Each row has a hidden value; after the row comes its tier, the name of the range that the value falls in. Each part has its own.
In the rows, 100 means zero.
[ 95 123  72  95  88 100 116 108  97  94  58  56 106 110 101 109 102  77
  82  94 117 125] -> (19)
[106  95 116  88  74 112  91 115 106  71  26 112 106 113  86 105  85  93
  93  94  81 123] -> (14)
[118 107 116  89 102 107  81 134 102 103 115 111  97 108  89 120 112 103
  96  85 113 103] -> (15)
[118  95  90 122  62 103 104 117 102  72  54  70 103 116 103 121 127 107
  99  84 103 107] -> (14)
[112 107 113  91 100 108  84 145 103 100 108  63  97 109  86 139 112 104
  94  75 110 104] -> (15)
[117  85  72 102  78 101 107 127 102  98  56  75 112 129 102  92 107 105
  94  84  81  84] -> (15)
[119  87  84 116  61 105  98 127 107  77  67  84 107 121 103 114 118 122
 105  84  85 100] -> (19)
[113  86  73 115  79 105 108 140 103  85  44  56 114 125  99 111 113 111
  91  74  91  97] -> (19)
[105  99  85 121  56 104  99 139 106  69  42  67 100 115 101 131 115 106
  99  85 101 110] -> (14)
[ 99 108  85 113  73 107 111 119 101  79  33  74 100 103 100 129 102  84
  94  94 105 126] -> (14)
[ 96 119  69  85  83  97 102 117 106  85  87  90  95 112 105 112  98  95
  90  94  91 117] -> (19)
[107 104  89 119  66 105 107 123 104  77  29  80  95 104 105 138 116  94
 101  88  98 106] -> (14)
[ 99 106  80 113  90 104 108 119 100 107  47  68 106 102 103 125  98  92
  93  90 102 119] -> (14)
[121 100 124  86 105 109  70 134 108  97 104 104 101 105  91 118 106 112
  98  86  92  92] -> (19)
[ 93 109 106 106  99 106  90 144 103  97  96 125  88  93  84 140 102 106
 108  81  84  90] -> (15)
[119  83  76  94  70 103 107 132 108 100  60  83 106 131 106  94 100  99
  98  88  73  85] -> (15)
[108  94 121  86  79 109  87 131 106  73  50 113 120 113  84 101  91  83
  89  94  91 109] -> (14)
[108 115 106  92  99 106  87 116 104 100 127 118  88 105  89 138 110 113
 109  85  84  96] -> (15)
[ 86 114  80  90  61  96  98 141 108  78  93 120  83 122  92 110 117 100
  92  82  94  94] -> (15)
[124 110 125  77  76 108  77 128 107  84  78  94  98 118  89 116 115  92
  91  88 109 109] -> (19)
[105  80 120  78  60 102 111 118 104  84 116  68  85 129 108 110 103  86
 106 101  76 117] -> (14)
[ 87 119  73  85  61  95 102 137 107  84  62  85  88 115  93 111 120  93
  81  80  98 105] -> (15)
[124  99 133  78  63 111  77 135 109  74  36 104  98 124  90 115 108  91
  90  86 102 102] -> (19)
[116  81  88  85  86 101 112 121 104 111  77  82 102 130 108  91  95  89
 100  92  75  76] -> (19)
[100  86 114  85  79 107  91 108 105  68  72 120 107 116  86  94  94 106
  97  97  75 130] -> (14)
[ 97 125  67  67  73  90  98 103 105  92 103  90  92 119 101  94 117  97
  84  96 104 108] -> (15)
[123  86  95  70  56 103 114 143 108  95  57  77  88 143 108 107 101  77
 101  91  69  88] -> (19)
[ 86 117  66  97  78  98  99 131 105  92  67  73  97 106 100 109 101  99
  83  87 102 113] -> (15)
[101  90 111  82  67 108 103 101 103  70  86 106 104 118  87  90  88 108
  96  95  94 138] -> (14)
[ 98  83 119  82  68 101 109 103 102  77 141  80  98 122  97 105  96 105
 100  99  74 137] -> (14)
[100  83 123  84  74 100 111 125 104  82 127  80  87 120 101 101 103  97
 104 102  79 135] -> (14)
[ 93 113  92  99  75 101  97 138 107  80  84 129  80 105  90 133 116 102
 106  82  82  90] -> (15)
[113  84 106  77  72 102 115 122 104 102  74  70  89 143 112 103  98  72
 104 100  78  90] -> (19)
[ 97 109  95 104  79 108  95 141 106  91  85 130  80  97  85 137 106 107
 110  78  79  90] -> (15)
[107  78 114  84  80 101 114 114 102 100 101  76  86 121 111 104  94  83
 110 101  78 102] -> (14)
[118 104 124  76  72 110  83 109 105  82  11  98 101 118  89 106 104  75
  87  91 110 110] -> (14)
[ 97  84 112  88  78 104 105 109 101  70 112  90 104 119  92  95  95 108
  96  97  69 138] -> (14)
[ 90 112  86 104  62  99 100 136 107  71  64 117  81 107  89 127 118  98
 102  79  86  91] -> (15)
